Below is a small trained network, with its code and all its weights. Each question gives an input and a target symbol and asks what happens when units are switched off, that is, made to give their printed mean instead of their output.

import numpy as np


def w(rows, s, z=0):
    codes = np.array(rows[::2]) - 128.0
    scale = np.full(codes.shape[1], s)
    scale[-1] = z or s
    return codes * scale


def f(y):
    return y / 2 * (1 + np.tanh(0.7978845608 * (y + 0.044715 * y**3)))


def softmax(a):
    e = np.exp(a - a.max(-1, keepdims=True))
    return e / e.sum(-1, keepdims=True)


def log_softmax(a):
    a = a - a.max(-1, keepdims=True)
    return a - np.log(np.exp(a).sum(-1, keepdims=True))


def net(x, mask):
    ids = ['αγδεθλμπσφψ'.index(c) for c in x.split()]
    T = len(ids)
    res = E[ids] + P[:T]
    u = 0
    for l in range(2):
        r = res
        for j in range(2):
            rows = slice(3 * j, 3 * j + 3)
            q, k, v = (r @ M[l][rows].T for M in (Q, K, V))
            z = softmax(np.where(np.tri(T) > 0, q @ k.T / 3**0.5, -1e9)) @ v
            o = O[l][rows]
            res = res + np.where(mask[u + j], z, o[:, -1]) @ o[:, :-1]
        u += 2
        y = f(res @ A[l][:, :-1].T + A[l][:, -1])
        res = res + np.where(mask[u : u + 8], y, B[l][:, -1]) @ B[l][:, :-1]
        u += 8
    return log_softmax(res[-1] @ U[:, :-1].T + U[:, -1])


Q, K, V, O, A, B = {}, {}, {}, {}, {}, {}
E = w([
[155,149,50,87,107],'α',
[199,73,225,67,51],'γ',
[116,213,124,64,142],'δ',
[108,205,209,112,149],'ε',
[61,161,122,179,40],'θ',
[180,146,72,184,164],'λ',
[186,221,229,196,170],'μ',
[182,150,46,111,117],'π',
[117,229,117,119,198],'σ',
[120,205,155,104,146],'φ',
[189,66,113,120,249],'ψ',
],0.011)
P = w([
[98,152,3,166,90],'0',
[123,174,46,162,93],'1',
[119,172,81,141,121],'2',
[118,178,108,85,106],'3',
[123,170,126,87,121],'4',
[132,163,136,88,135],'5',
[134,156,153,87,138],'6',
[142,151,163,92,145],'7',
[153,147,178,89,146],'8',
[162,139,188,88,146],'9',
[165,133,207,93,153],'10',
[168,127,215,81,157],'11',
[176,120,220,91,170],'12',
[169,121,180,90,181],'13',
],0.0061)
Q[0] = w([
[82,128,130,194,84],'0.h0',
[64,99,128,156,89],'0.h0',
[187,126,163,79,161],'0.h0',
[38,39,127,217,111],'0.h1',
[181,254,155,103,160],'0.h1',
[109,142,215,168,151],'0.h1',
],0.0092)
K[0] = w([
[104,138,179,129,66],'0.h0',
[104,140,166,100,58],'0.h0',
[181,105,124,168,197],'0.h0',
[5,150,21,147,95],'0.h1',
[254,154,209,122,132],'0.h1',
[216,181,86,186,148],'0.h1',
],0.007)
V[0] = w([
[55,167,107,81,78],'0.h0',
[136,75,132,87,96],'0.h0',
[255,118,84,125,126],'0.h0',
[159,65,92,49,85],'0.h1',
[139,85,169,113,100],'0.h1',
[100,111,7,83,76],'0.h1',
],0.0077)
O[0] = w([
[82,88,59,253,109,145],'0.h0',
[63,46,146,58,132,40],'0.h0',
[107,106,239,69,137,219],'0.h0',
[20,97,176,150,104,31],'0.h1',
[55,187,142,190,62,85],'0.h1',
[39,7,37,142,205,3],'0.h1',
],0.0057,0.0027)
A[0] = w([
[189,165,98,160,88,146],'0.n0',
[174,144,93,52,31,191],'0.n1',
[166,150,193,80,221,252],'0.n2',
[158,29,89,134,185,68],'0.n3',
[66,186,84,223,87,214],'0.n4',
[119,253,136,158,73,200],'0.n5',
[211,52,166,35,121,241],'0.n6',
[165,152,172,102,206,171],'0.n7',
],0.0061,0.0028)
B[0] = w([
[220,122,165,250,111,174],'0.n0',
[208,115,168,233,113,182],'0.n1',
[164,178,150,3,177,254],'0.n2',
[138,177,51,85,168,123],'0.n3',
[61,101,240,210,72,161],'0.n4',
[89,200,131,180,76,236],'0.n5',
[246,59,190,98,196,202],'0.n6',
[216,162,114,55,160,207],'0.n7',
],0.0049,0.0067)
Q[1] = w([
[139,60,100,96,148],'1.h0',
[171,2,71,143,162],'1.h0',
[72,62,79,129,118],'1.h0',
[143,208,185,82,128],'1.h1',
[163,165,147,116,124],'1.h1',
[44,61,116,180,100],'1.h1',
],0.0065)
K[1] = w([
[58,169,86,198,108],'1.h0',
[59,176,71,254,141],'1.h0',
[38,102,92,166,162],'1.h0',
[243,96,176,25,134],'1.h1',
[156,110,194,102,128],'1.h1',
[30,130,80,160,161],'1.h1',
],0.0058)
V[1] = w([
[34,113,149,84,76],'1.h0',
[213,51,230,135,94],'1.h0',
[133,198,213,221,2],'1.h0',
[158,146,21,93,227],'1.h1',
[221,106,156,129,236],'1.h1',
[73,227,141,129,172],'1.h1',
],0.0039)
O[1] = w([
[224,148,186,143,67,33],'1.h0',
[75,116,185,211,1,215],'1.h0',
[187,101,171,195,223,185],'1.h0',
[94,168,120,59,93,135],'1.h1',
[20,138,124,140,79,254],'1.h1',
[224,117,67,112,98,137],'1.h1',
],0.0046,0.0067)
A[1] = w([
[48,116,142,204,51,235],'1.n0',
[245,194,83,156,167,160],'1.n1',
[156,3,137,94,137,180],'1.n2',
[159,170,97,135,183,143],'1.n3',
[154,41,89,196,135,227],'1.n4',
[191,134,109,34,204,75],'1.n5',
[79,132,131,194,41,187],'1.n6',
[255,52,149,174,193,252],'1.n7',
],0.0059,0.0039)
B[1] = w([
[79,100,202,151,216,193],'1.n0',
[203,89,107,155,70,254],'1.n1',
[101,58,234,108,11,148],'1.n2',
[184,75,140,103,107,172],'1.n3',
[70,137,132,188,2,152],'1.n4',
[158,149,161,171,248,188],'1.n5',
[127,152,185,213,238,180],'1.n6',
[34,57,85,85,17,247],'1.n7',
],0.0045,0.0068)
U = w([
[163,69,82,135,106,152],'α',
[120,4,176,78,23,104],'γ',
[41,172,87,27,57,184],'δ',
[143,159,100,76,160,162],'ε',
[60,127,200,207,208,139],'θ',
[110,84,55,89,122,224],'λ',
[172,118,68,126,165,78],'μ',
[245,190,140,155,89,3],'π',
[177,97,104,154,93,76],'σ',
[149,87,115,114,113,27],'φ',
[137,139,148,35,254,251],'ψ',
],0.0053,0.0034)

Each question gives the input, a string of symbols that net reads in full, and the target symbol t.
The units are the heads (3 rows each of Q, K, V and O) and the neurons (one row each of A and B). Each row of codes is followed by its name. A weight is (code - 128) times the scale printed after its matrix; where a second scale follows, it is the last column's (O, A, B and U).
mask holds one flag per unit, layer by layer, with each layer's heads first. A switched-off unit (its flag False) gives its mean, the last column of its rows in O or B, instead of its output. The means were averaged over made-up inputs and are rounded, as every weight is.
A unit's drop is (log p(t) with every unit on - log p(t) with that unit switched off) / (log p(t) with every unit on - log p(t) with every unit switched off).
The circuit of an input: a set's keep is (log p(t) with only the set's units on - log p(t) with every unit switched off) / (log p(t) with every unit on - log p(t) with every unit switched off). Starting from the 12 units with the biggest drops (on a tie, the unit counted first), units are removed one at a time, each time the one whose removal leaves the highest keep (on an exact tie, the one counted first), for as long as the keep stays at least 0.8.
units of the circuit, in order: the units of the circuit, biggest drop first
k most important neurons: the k neurons with the biggest drops, biggest first
k most important neurons of layer l: the k neurons of layer l with the biggest drops, biggest first
which heads matter: for each layer, one digit per head in row order, 1 if its drop is at least 0.15 and else 0, layers parted by /
drop of u: that unit's drop, to one decimal
input ε ψ σ α γ φ σ σ, target θ: which heads matter : 01 / 11
input θ μ π σ ε σ, target π: most important neuron : 1.n1
input θ ψ μ δ ψ ε, target δ: 3 most important neurons : 0.n6, 0.n5, 0.n2
input ε θ θ ψ π λ θ μ μ θ α μ, target π: units of the circuit, in order : 0.h1, 1.n1
input α μ φ π δ φ ψ δ, target δ: 4 most important neurons : 0.n6, 0.n5, 0.n2, 0.n7
input μ λ φ α ψ φ, target δ: 3 most important neurons of layer 0 : 0.n6, 0.n5, 0.n2
input π σ μ γ γ λ, target θ: which heads matter : 01 / 10
input ε π α π μ δ π μ π δ ψ μ δ, target π: 2 most important neurons of layer 0 : 0.n1, 0.n5
input μ θ ψ θ θ, target θ: which heads matter : 10 / 00
input γ γ π, target θ: which heads matter : 01 / 00
input λ μ γ ε σ μ σ, target π: which heads matter : 01 / 00
input ε μ ψ γ δ, target θ: which heads matter : 01 / 11
input φ μ θ γ ε, target θ: 3 most important neurons of layer 0 : 0.n6, 0.n5, 0.n1
input θ σ ε θ θ γ π λ θ ψ θ ψ ε, target δ: which heads matter : 10 / 11
input μ μ λ ε δ γ θ γ δ γ π, target θ: most important neuron of layer 0 : 0.n6
input ε α δ ψ θ ε γ μ ψ γ λ, target θ: 2 most important neurons of layer 0 : 0.n6, 0.n1
input α λ α σ λ γ ε, target θ: drop of 1.n1 : 0.1
input γ θ ε ε μ δ, target π: drop of 0.n0 : 0.0
input φ α μ θ θ μ σ θ α λ μ γ α, target θ: drop of 1.h0 : 0.7
input θ δ π θ α α θ δ γ λ ψ δ, target δ: most important neuron of layer 1 : 1.n5
